[128 = 0]

[123 136 141 182 138 127 135 152 138  68 125 104  99 119  97 159 147 131
 109 133 137 136 135 149 127 166 117 135 127 101 170 122 129 133 102 121
 124 126 140 144 125 131 116] : <74> MH
[137 148 135  82 144 131 130 120 148  93 124 134 131 108  97 151 130 134
 149 123 145 145 131 134 133 133 130 134 142 132 155 125 123 121 135 140
 132 126 126  84 162 141 127] : <74> MH
[127 138 136  81 150 139 144 141 134  97 126 137 135 139 112 148 123 130
 134 143 135 144 124 140 133 131 151 134 134 142 152 130 172 133 119 121
 138 123 121 104 157 136 135] : <70> MH
[126 137 134 111 143 126 134 119 128 111 135 134 150 117 114 142 124 132
 133 118 125 143 129 125 122 129 123 136 135 130 123 121 132 114  89 129
 137 132 125 119 131 117 119] : <70> Hn
[148 114 131 101 127 147 133 131 137 111 126 138 140 122 121 137 110 123
 135 127 122 147 134 108 132 131 121  94 128 126 100 136 138 146 120 119
 121 146 128 126 117 155 116] : <70> Hn
[132 147 141  67 138 122 133 125 128  70 130 128 133 121 119 146 113 122
 154 112 122 138 129 128 128 125 106 120 144 121 130 116 122 127 119 127
 112 142 119 125 140 165 114] : <75> MH
[134 149 129 117 129 132 128 127 133 134 129 133 129 123 108 156 115 123
 133 121 133 158 135 149 122 125 128 129 132 124 157 130 125 114 132 137
 132 134 120 104 149 144 126] : <74> MH
[131 120 134  90 146 129 134 117 143 111 137 133 143 119 115 132 120 109
 125 117 125 146 148 106 127 118 126 110 142 122 115 123 134 136 113 123
 140 139 127 123 120 136 116] : <70> Hn
[107  99 128 129 125 132 126 133 130 117 135 135 138 112 103 118 112 130
 140 101  66 146 165 126 122 123 111 123 134 121 122 127 113 111 120 133
 125 127 111 127 102 154 120] : <74> Hn
[136 118 136 114 143 129 122 138 140 131 137 120 169 116 112 148 116 117
 142 116 118 172 126 135 136 129 109 124 134 126 129 123 113 120 136 123
 140 126 123 140 118 152 122] : <74> Hn
[140 132 146  56 161 122 129 123 133  90 144 127 153 126 136 132  75 125
 140 109 128 150 114 143 138 130 121 125 141 122 140 129 129 122 121 124
 151 128 120 120 119 140 129] : <70> Hn
[126 125 134  89 144 124 135 122 144  91 123 119 159 122 121 150 109 116
 154 126 137 132 122 129 120 138 123 131 138 131 110 131 138 127 134 114
 102 117 129 149 125 156 113] : <70> MH
[162 186 139  72 149 133 131 117 133  68 117 148 157 127  80 122 135 125
   4 123 126 127 124 121 143 125 141 136 136 130 159 133 128 138 144 112
  70 124 130  98 123 125 135] : <70> MH
[129 142 141  91 151 136 136 144 126  43 120 131 122 144  93 150 136 139
 114 129 128 149 147 146 135 122 158 135 144 120 165 146 155 138 109 128
 148 141 136  66 146 127 127] : <74> MH
[123 141 143 125 134 130 138 152 133  38 162 127 116 118 100 136 130 118
 167 130 138 135 142 142 153 133  97 129 131 128 157 141 132 137 117 124
 108 138 128 130 107 143 114] : <75> Hn
[142 167 151  50 154 124 123 104 135  71 135 113 160 127  99 141 127 118
 114 118 132 147 110 138 130 121 139 135 137  91 188 120 123 123 146 128
 150 103 137 131 144 122 122] : <74> MH
[146 144 134 117 145 133 122 113 142 116 122 136 141 141  98 140 130 132
 111 121 133 141 125 125 134 118 147 133 174 139 165 129 127 139 129 123
 161 121 119 143 124 124 135] : <70> MH
[136 127 129  59 142 135 137 119 141 160 134 136 176 128 128 158  96 106
 156 135 116 145 100 125 132 121 138 145 140 152 105 130 157 123 134 123
 127 129 122 136 123 161 129] : <70> MH
[112 138 128 144 113 126 134 128 123 126 147 113  91  26 110 138 113 140
 152 112 127 145 141 173 116 136  94 118 134 126 135 127 125 120 128 143
 122 129 127 116 124 148 120] : <75> Hn
[130 159 137  61 144 144 116 107 123  91 129 143 184 120 116 105 142 128
 128 114 117 158 112 117 142 119 135 143 125 108 161 126  85 135 143 128
 144 138 131 132 139 100 135] : <70> MH
[121 144 132  94 132 123 128 115 127 136 128 136 152 119 142 124 116 119
 145 117 115 139 168 123 122 122 127 126 132 126 110 133 109 125 137 129
 121 125 120 113 127 132 126] : <70> Hn
[140 138 127  72 148 127 135 114 129 123 135 140 137  91 101 121 119 129
 146 118 125 139 136 101 129 130  99 131 131 113 123 118  96 130 132 146
 134 143  93 119  80 142 100] : <70> Hn
[142 159 143  77 157 124 137 116 135  74 123 120 159 126 124 121 153 125
 124 114 128 149  98 105 131 132 131 136 117 122 126 108 123 123 120 132
 132 117 135 140 159 139 129] : <74> MH
[152 138 143 104 149 125 126 124 135  57 137 120 172 118  97 134 124 115
 147 107 127 128 119 135 127 129 106 130 138 111 154 119 119 136 117 137
 126 139 139 126 118 149 117] : <74> MH
[162 128 131 118 163 109 138 120 127  74 138 150 114 128  88 141 114 142
 125 123 116 127 155 107 140 131  94 117 123 119 130 141 113 123 105 126
 152 152 129  85 106 150 119] : <70> Hn
